[[149 116 122 140 107 128 128]
 [140 141 128 118 133 125 124]]
=>
[[128 149 116 122 140 107 128]
 [124 140 141 128 118 133 125]]

[[126 126 135 127 129 128]
 [129 128 128 129 129 124]
 [127 129 128 129 127 127]
 [130 115 136 141 122 121]
 [119 147 112 116 128 144]
 [132 126 124 126 126 130]
 [126 129 125 128 129 129]
 [123 103 136 141 125 118]
 [130 128 127 127 129 129]
 [127 123 132 131 122 126]]
=>
[[128 126 126 135 127 129]
 [124 129 128 128 129 129]
 [127 127 129 128 129 127]
 [121 130 115 136 141 122]
 [144 119 147 112 116 128]
 [130 132 126 124 126 126]
 [129 126 129 125 128 129]
 [118 123 103 136 141 125]
 [129 130 128 127 127 129]
 [126 127 123 132 131 122]]

[[129 128 127 126 128 132 119 125 119 125 126 130 125 116]
 [129 128 116 126 128 128 119 125 120 125 125 136 127 116]
 [128 128 126 126 128 128 119 125 119 115 126 136 127 116]
 [129 128 125 126 128 128 119 125 119 125 126 121 132 116]
 [130 128 125 126 148 128 119 118 119 125 126 136 144 103]]
=>
[[116 129 128 127 126 128 132 119 125 119 125 126 130 125]
 [116 129 128 116 126 128 128 119 125 120 125 125 136 127]
 [116 128 128 126 126 128 128 119 125 119 115 126 136 127]
 [116 129 128 125 126 128 128 119 125 119 125 126 121 132]
 [103 130 128 125 126 148 128 119 118 119 125 126 136 144]]

[[131 125 128 130 129 128 128 126 126 129 126 128 133]
 [125 124 124 128 128 127 127 126 128 126 123 129 129]
 [109 142 106 106 137 136 144 144 150 115 133 152 130]
 [128 126 125 127 123 126 124 126 125 128 126 127 125]
 [130 129 131 126 130 127 131 127 129 124 131 128 128]]
=>
[[133 131 125 128 130 129 128 128 126 126 129 126 128]
 [129 125 124 124 128 128 127 127 126 128 126 123 129]
 [130 109 142 106 106 137 136 144 144 150 115 133 152]
 [125 128 126 125 127 123 126 124 126 125 128 126 127]
 [128 130 129 131 126 130 127 131 127 129 124 131 128]]

[[128 114 135 131 124 128 126 131 146]
 [134 125 129 142 122 130 133 139 122]
 [137 132 102 130 122 143 130 120 112]
 [122 123 136 130 122 134 131 129 119]
 [127 130 139 131 124 123 124 135 124]
 [135 112 120 109 123 110 111 123 137]]
=>
[[146 128 114 135 131 124 128 126 131]
 [122 134 125 129 142 122 130 133 139]
 [112 137 132 102 130 122 143 130 120]
 [119 122 123 136 130 122 134 131 129]
 [124 127 130 139 131 124 123 124 135]
 [137 135 112 120 109 123 110 111 123]]

[[136 102 111 141 105 136]
 [115 154 123 137 125 116]
 [116 109 117 149 142 141]
 [120 117 116 112 149 145]
 [128 102 110 129 110 128]
 [103 115 123 133 132 139]
 [116 153 152 136 103 120]
 [125 101 114 147 136 141]]
=>
[[136 136 102 111 141 105]
 [116 115 154 123 137 125]
 [141 116 109 117 149 142]
 [145 120 117 116 112 149]
 [128 128 102 110 129 110]
 [139 103 115 123 133 132]
 [120 116 153 152 136 103]
 [141 125 101 114 147 136]]
---
[[123 126 152 140]
 [124 138 125 107]
 [127 131 129 146]
 [129 120 111 133]
 [133 126 124 136]
 [141 130 133 124]
 [127 122 122 142]
 [131 134 127 135]
 [138 132 104 125]
 [124 118 124 128]
 [127 129 128 123]]
=>
[[127 129 128 123]
 [123 126 152 140]
 [124 138 125 107]
 [127 131 129 146]
 [129 120 111 133]
 [133 126 124 136]
 [141 130 133 124]
 [127 122 122 142]
 [131 134 127 135]
 [138 132 104 125]
 [124 118 124 128]]

[[125 117 116 117 116 123 140 109]
 [132 126 121 136 133 136 124 124]
 [120 123 105 124 132 129 140 117]
 [130 137 114 142 138 132 141 104]
 [118 137 137 126 122 113 144 133]]
=>
[[118 137 137 126 122 113 144 133]
 [125 117 116 117 116 123 140 109]
 [132 126 121 136 133 136 124 124]
 [120 123 105 124 132 129 140 117]
 [130 137 114 142 138 132 141 104]]

[[131 147 121 139 140 132 124 127 116 136 124 114 153]
 [106 119 125 123 119 122 137 132 126 146 103 123 121]
 [133 104 140 129 127 120 126 125 127 113 142 142 147]]
=>
[[133 104 140 129 127 120 126 125 127 113 142 142 147]
 [131 147 121 139 140 132 124 127 116 136 124 114 153]
 [106 119 125 123 119 122 137 132 126 146 103 123 121]]

[[148 119 157 151 138 133 130 142]
 [124 130 126 119 130 122 126 125]
 [126 130 138 122 132 120 101 121]
 [135 126 129 144 122 138 146 136]]
=>
[[135 126 129 144 122 138 146 136]
 [148 119 157 151 138 133 130 142]
 [124 130 126 119 130 122 126 125]
 [126 130 138 122 132 120 101 121]]

[[124 128 116 125 137 117 142 133 116 128]
 [122 133 104 123 120 128 143 132 120 120]]
=>
[[122 133 104 123 120 128 143 132 120 120]
 [124 128 116 125 137 117 142 133 116 128]]

[[136 127 130 131 126 102 127 131 127 134 125 139]
 [122 126 132 132 130 137 128 122 139 133 137 117]
 [115 123 137 143 128 138 128 113 142 130 142 106]
 [121 128 136 134 124 114 122 125 126 124 120 130]
 [134 130 125 130 130 125 131 131 128 125 125 131]]
=>
[[134 130 125 130 130 125 131 131 128 125 125 131]
 [136 127 130 131 126 102 127 131 127 134 125 139]
 [122 126 132 132 130 137 128 122 139 133 137 117]
 [115 123 137 143 128 138 128 113 142 130 142 106]
 [121 128 136 134 124 114 122 125 126 124 120 130]]

[[140 126 127 121 128 129 122 129 141 123 127]
 [150 125 129 134 128 129 116 127 144 124 118]]
=>
[[150 125 129 134 128 129 116 127 144 124 118]
 [140 126 127 121 128 129 122 129 141 123 127]]
---
[[107 111 127]
 [116 118 127]
 [131 127 128]
 [134 128 128]]
=>
[[134 128 128]
 [131 127 128]
 [116 118 127]
 [107 111 127]]

[[117 102 102 100 154 146]
 [143 121 104 133 125 123]
 [111 122 110 144 145 117]]
=>
[[143 121 104 133 125 123]
 [117 102 102 100 154 146]
 [111 122 110 144 145 117]]

[[135 133 137 130 126 113 130 141 120 123 146 132 123 124 119 130]
 [147 142 147 155 115 144 114 151 143 125 112 143 123 154 146 118]
 [119 126 117 120 123 132 127 126 118 107 124 121 107 115 109 126]
 [137 124 137 130 134 122 139 137 138 117 126 136 117 134 135 134]]
=>
[[147 142 147 155 115 144 114 151 143 125 112 143 123 154 146 118]
 [137 124 137 130 134 122 139 137 138 117 126 136 117 134 135 134]
 [135 133 137 130 126 113 130 141 120 123 146 132 123 124 119 130]
 [119 126 117 120 123 132 127 126 118 107 124 121 107 115 109 126]]

[[127 122 124 137 146 145 129 127 113 131 125 117 137 122]
 [119 121 129 135 117 127 135 124 122 123 132 141 116 121]
 [133 142 141 122 122 106 119 134 136 131 126 107 128 148]
 [134 153 148 128 110 101 117 127 146 131 134 120 122 144]]
=>
[[134 153 148 128 110 101 117 127 146 131 134 120 122 144]
 [133 142 141 122 122 106 119 134 136 131 126 107 128 148]
 [127 122 124 137 146 145 129 127 113 131 125 117 137 122]
 [119 121 129 135 117 127 135 124 122 123 132 141 116 121]]

[[137 126 117 129 131 117]
 [118 121 127 145 129 120]
 [123 120 118 154 129 107]
 [122 124 122 151 127 112]
 [130 133 136 113 126 142]
 [132 131 122 137 125 117]]
=>
[[137 126 117 129 131 117]
 [132 131 122 137 125 117]
 [130 133 136 113 126 142]
 [123 120 118 154 129 107]
 [122 124 122 151 127 112]
 [118 121 127 145 129 120]]

[[128 130 121 117 122 136 128 125]
 [133 154 131 122 132 133 130 137]
 [129 134 139 143 139 118 130 136]]
=>
[[133 154 131 122 132 133 130 137]
 [129 134 139 143 139 118 130 136]
 [128 130 121 117 122 136 128 125]]

[[133 133 118 121 117 129 124 119 124 132 129 136]
 [126 129 129 129 129 127 130 131 128 127 129 127]
 [145 136 102 113 106 131 126 101 118 138 132 151]
 [111 121 153 142 149 126 131 152 137 119 124 107]]
=>
[[145 136 102 113 106 131 126 101 118 138 132 151]
 [133 133 118 121 117 129 124 119 124 132 129 136]
 [126 129 129 129 129 127 130 131 128 127 129 127]
 [111 121 153 142 149 126 131 152 137 119 124 107]]

[[128 128 127 129 127]
 [119 133 128 135 129]
 [140 124 131 109 130]
 [134 111 111 139 111]
 [111 154 156 101 156]
 [113 151 153 104 152]
 [124 129 130 127 129]
 [133 119 119 132 119]
 [125 129 129 127 129]
 [130 126 126 128 126]
 [123 130 130 128 130]
 [127 128 129 127 128]]
=>
[[140 124 131 109 130]
 [134 111 111 139 111]
 [133 119 119 132 119]
 [130 126 126 128 126]
 [128 128 127 129 127]
 [127 128 129 127 128]
 [125 129 129 127 129]
 [124 129 130 127 129]
 [123 130 130 128 130]
 [119 133 128 135 129]
 [113 151 153 104 152]
 [111 154 156 101 156]]
---
[[122 130 132]
 [140 129 126]
 [138 133 127]
 [155 127 130]]
=>
[[140 129 126]
 [138 133 127]]

[[133 134 144 131 137]
 [123 125 112 131 116]
 [129 129 121 126 124]
 [123 119  99 132  99]]
=>
[[123 125 112]
 [129 129 121]]

[[125 118 106]
 [123 125 121]
 [117 130 131]]
=>
[[123 125 121]
 [117 130 131]]

[[114 109 106]
 [138 108 129]
 [146 147 106]
 [151 108 149]
 [147 115 120]]
=>
[[138 108 129]
 [146 147 106]]

[[140 128 135 139]
 [131 124 127 115]
 [133 130 133 132]
 [135 132 124 107]
 [113 128 128 139]]
=>
[[131 124 127]
 [133 130 133]]

[[153 132 122 123]
 [114 121 123 138]
 [157 130 128 144]
 [133 137 116 143]
 [133 112 128 122]]
=>
[[114 121 123]
 [157 130 128]]

[[127 122 115 106]
 [101 106 155 125]
 [139 134 126 128]
 [114 122 145 139]]
=>
[[101 106 155]
 [139 134 126]]
